M =
135	119	128	125	125	152	144	141	137
146	144	104	149	145	151	127	153	99
The entry directly above 145: 125
Read off the third smallest entry.
A: 119
Read off the largest entry in the last row.
A: 153
Read off the entry directly below 119.
A: 144
Read off the entry just left of 141.
A: 144

Read these off the table that follows.
1) Find the entry just right of the largest entry.
2) Find the entry just right of 137.
3) Find the entry just left of 126.
[[127, 131, 126, 130, 119], [148, 118, 157, 121, 129], [140, 128, 124, 124, 150], [137, 127, 123, 119, 145], [145, 118, 154, 122, 125], [139, 127, 119, 125, 143]]
1) 121
2) 127
3) 131

X =
[[139 127 134 121 116 119 134 126 135 120 139 126]
 [136 129 131 123 120 123 135 123 138 122 136 131]
 [125 139 123 136 140 142 138 117 146 135 125 146]
 [122 144 123 144 151 152 138 121 146 144 122 152]
 [139 125 141 129 126 123 126 148 118 130 139 118]
 [139 125 141 129 126 123 126 148 118 130 139 118]
 [133 132 129 125 124 127 136 120 140 124 133 135]
 [140 124 142 128 124 121 126 148 118 129 140 117]
 [133 131 129 125 123 127 136 120 140 124 133 134]]
Indices start at 1.
The entry in row 1 and column 3: 134
The bottom-right entry is 134
The top entry of the column that holds the smallest entry -> 116
The entry at row 1, column 1: 139
Report the entry in row 1 and column 2.
Answer: 127
The entry in the bottom-left corner: 133
The entry at row 2, column 1 -> 136
Report the entry just left of the smallest entry.
Answer: 121
Report the entry in row 3 and column 1.
Answer: 125
The entry in the top-right corner: 126
The entry directly below the smallest entry: 120
The bottom entry of the column that holds the smallest entry: 123
Report the entry just right of the smallest entry.
Answer: 119
Report the entry in row 2 and column 3.
Answer: 131

array([124, 121,  99, 128, 135, 132, 136, 123])
The smallest entry -> 99
The entry just right of the largest entry?
A: 123
The 1st entry?
A: 124
The second entry from the right?
A: 136

grid =
[[114 103 128 104 103 111 143 106 112 113]
 [112 106 116 151 114 105 123 102 151 123]
 [108 111 118 130 121 138 154 113 148 104]
 [110 141 118 112 107 145 147 136 136 116]
 [121 102 121 125 106 118 145 140 146 152]
 [126 109 123 103 141 110 153 144 135 124]
 [155 118 156 115 155 132 120 128 123 111]]
Indices start at 1.
Give the entry just right of the largest entry.
115
The entry in row 2 and column 1 is 112
The entry in row 1 and column 3: 128
The entry directly above the largest entry is 123
Give the entry in the bottom-right corner.
111
Give the top-right entry.
113
Give the entry at row 1, column 1.
114
Give the entry directly above 135.
146
Give the entry at row 3, column 1.
108
Give the bottom-left entry.
155
Give the entry in row 2 and column 3.
116
The entry in row 1 and column 2: 103
Give the entry directly above 152.
116
Give the entry at row 3, column 2.
111
